Below are the code and all the weights of a small trained network. Each question names an input and a class and asks about switching units off, where a switched-off unit gives its printed mean instead of its output.

import numpy as np


def w(rows, s, z=0):
    codes = np.array(rows[::2]) - 128.0
    scale = np.full(codes.shape[1], s)
    scale[-1] = z or s
    return codes * scale


def f(y):
    return y / 2 * (1 + np.tanh(0.7978845608 * (y + 0.044715 * y**3)))


def log_softmax(a):
    a = a - a.max(-1, keepdims=True)
    return a - np.log(np.exp(a).sum(-1, keepdims=True))


def net(x, mask):
    res = np.array(x, float).reshape(1, 4) / 4 @ E
    y = f(res @ A[0][:, :-1].T + A[0][:, -1])
    res = res + np.where(mask, y, B[0][:, -1]) @ B[0][:, :-1]
    return log_softmax(res[-1] @ U[:, :-1].T + U[:, -1])


A, B = {}, {}
E = w([
[125,123,126,132,114,133],'x0',
[203,191,76,77,83,180],'x1',
[161,2,100,65,157,146],'x2',
[106,127,221,39,81,149],'x3',
],0.0076)
A[0] = w([
[150,81,114,100,130,115,72],'neuron 1',
[66,79,203,187,160,94,63],'neuron 2',
[135,81,106,96,137,133,89],'neuron 3',
[121,164,145,146,128,123,179],'neuron 4',
[146,81,114,99,138,122,116],'neuron 5',
[142,50,93,83,138,136,117],'neuron 6',
[116,129,191,89,117,150,46],'neuron 7',
[132,131,124,130,142,119,2],'neuron 8',
[171,177,71,78,94,151,99],'neuron 9',
[164,162,87,95,105,141,23],'neuron 10',
[130,104,131,130,131,129,81],'neuron 11',
[169,163,93,94,105,148,54],'neuron 12',
[141,131,102,139,134,125,49],'neuron 13',
[133,117,119,126,138,119,64],'neuron 14',
[153,163,96,89,126,142,52],'neuron 15',
[74,89,169,165,148,114,61],'neuron 16',
[92,100,149,155,138,118,44],'neuron 17',
[131,136,172,88,109,147,38],'neuron 18',
[113,130,187,70,108,132,70],'neuron 19',
[131,134,197,80,111,153,49],'neuron 20',
[130,124,185,92,106,109,2],'neuron 21',
[90,249,179,195,109,124,110],'neuron 22',
[135,79,112,102,150,147,90],'neuron 23',
[146,157,92,89,119,127,62],'neuron 24',
[146,117,56,188,150,137,16],'neuron 25',
[137,131,105,136,131,127,19],'neuron 26',
[139,120,54,183,138,117,31],'neuron 27',
[146,121,92,174,143,135,53],'neuron 28',
],0.013,0.00079)
B[0] = w([
[155,181,141,106,107,148,169],'neuron 1',
[157,71,134,249,141,168,211],'neuron 2',
[164,187,149,103,106,140,173],'neuron 3',
[148,154,126,109,110,135,153],'neuron 4',
[166,165,140,92,97,145,173],'neuron 5',
[188,215,158,74,77,149,214],'neuron 6',
[81,120,92,101,146,92,187],'neuron 7',
[117,121,130,123,119,130,123],'neuron 8',
[153,71,138,238,137,151,213],'neuron 9',
[134,94,147,195,156,146,178],'neuron 10',
[140,138,126,127,128,138,133],'neuron 11',
[151,86,156,200,157,138,185],'neuron 12',
[99,120,124,124,127,125,131],'neuron 13',
[126,139,123,127,123,129,128],'neuron 14',
[127,92,139,183,125,143,167],'neuron 15',
[147,85,145,211,148,153,178],'neuron 16',
[142,97,129,169,135,138,151],'neuron 17',
[80,119,114,123,151,109,178],'neuron 18',
[68,117,87,98,148,87,201],'neuron 19',
[66,111,91,106,143,88,201],'neuron 20',
[85,114,104,105,145,103,172],'neuron 21',
[214,218,157,15,70,159,254],'neuron 22',
[170,177,145,89,100,139,175],'neuron 23',
[132,104,137,168,138,146,159],'neuron 24',
[38,101,102,71,145,76,174],'neuron 25',
[108,122,124,130,127,120,128],'neuron 26',
[49,120,92,74,153,82,172],'neuron 27',
[80,118,117,90,138,105,149],'neuron 28',
],0.021,0.0089)
U = w([
[207,236,181,46,74,160,159],'0',
[152,57,167,245,169,169,205],'1',
[1,118,53,53,175,12,2],'2',
],0.0074,0.00049)

Each question gives the input, the list of numbers given to net, and the class t.
The units are the neurons (one row each of A and B). Each row of codes is followed by its name. A weight is (code - 128) times the scale printed after its matrix; where a second scale follows, it is the last column's (A, B and U).
mask holds one flag per neuron, in row order. A switched-off neuron (its flag False) gives its mean, the last column of its row in B, instead of its output. The means were averaged over made-up inputs and are rounded, as every weight is.
A unit's drop is (log p(t) with every unit on - log p(t) with that unit switched off) / (log p(t) with every unit on - log p(t) with every unit switched off).
The circuit of an input: a set's keep is (log p(t) with only the set's units on - log p(t) with every unit switched off) / (log p(t) with every unit on - log p(t) with every unit switched off). Starting from the 12 units with the biggest drops (on a tie, the unit counted first), units are removed one at a time, each time the one whose removal leaves the highest keep (on an exact tie, the one counted first), for as long as the keep stays at least 0.8.
units of the circuit, in order: the units of the circuit, biggest drop first
k most important neurons: the k neurons with the biggest drops, biggest first
drop when u is switched off: that unit's drop, to one decimal
input [1,8,-6,-7], class 1: units of the circuit, in order => (neuron 9)
input [-5,5,-1,6], class 2: 3 most important neurons => (neuron 2; neuron 20; neuron 19)
input [5,-3,6,-7], class 2: 3 most important neurons => (neuron 25; neuron 27; neuron 22)
input [7,-5,2,5], class 1: 2 most important neurons => (neuron 2; neuron 16)
input [-2,-6,-4,5], class 1: 2 most important neurons => (neuron 2; neuron 16)
input [3,-2,-5,6], class 2: 3 most important neurons => (neuron 6; neuron 19; neuron 20)
input [2,-5,-4,-1], class 1: 2 most important neurons => (neuron 2; neuron 6)
input [6,-6,-5,4], class 1: 3 most important neurons => (neuron 2; neuron 16; neuron 6)
input [-3,-3,-6,-7], class 2: 3 most important neurons => (neuron 25; neuron 27; neuron 6)
input [-1,-7,8,-4], class 0: drop when neuron 6 is switched off => 1.1
input [7,-1,-3,8], class 2: drop when neuron 22 is switched off => 0.0
input [3,1,4,5], class 2: drop when neuron 20 is switched off => 0.3
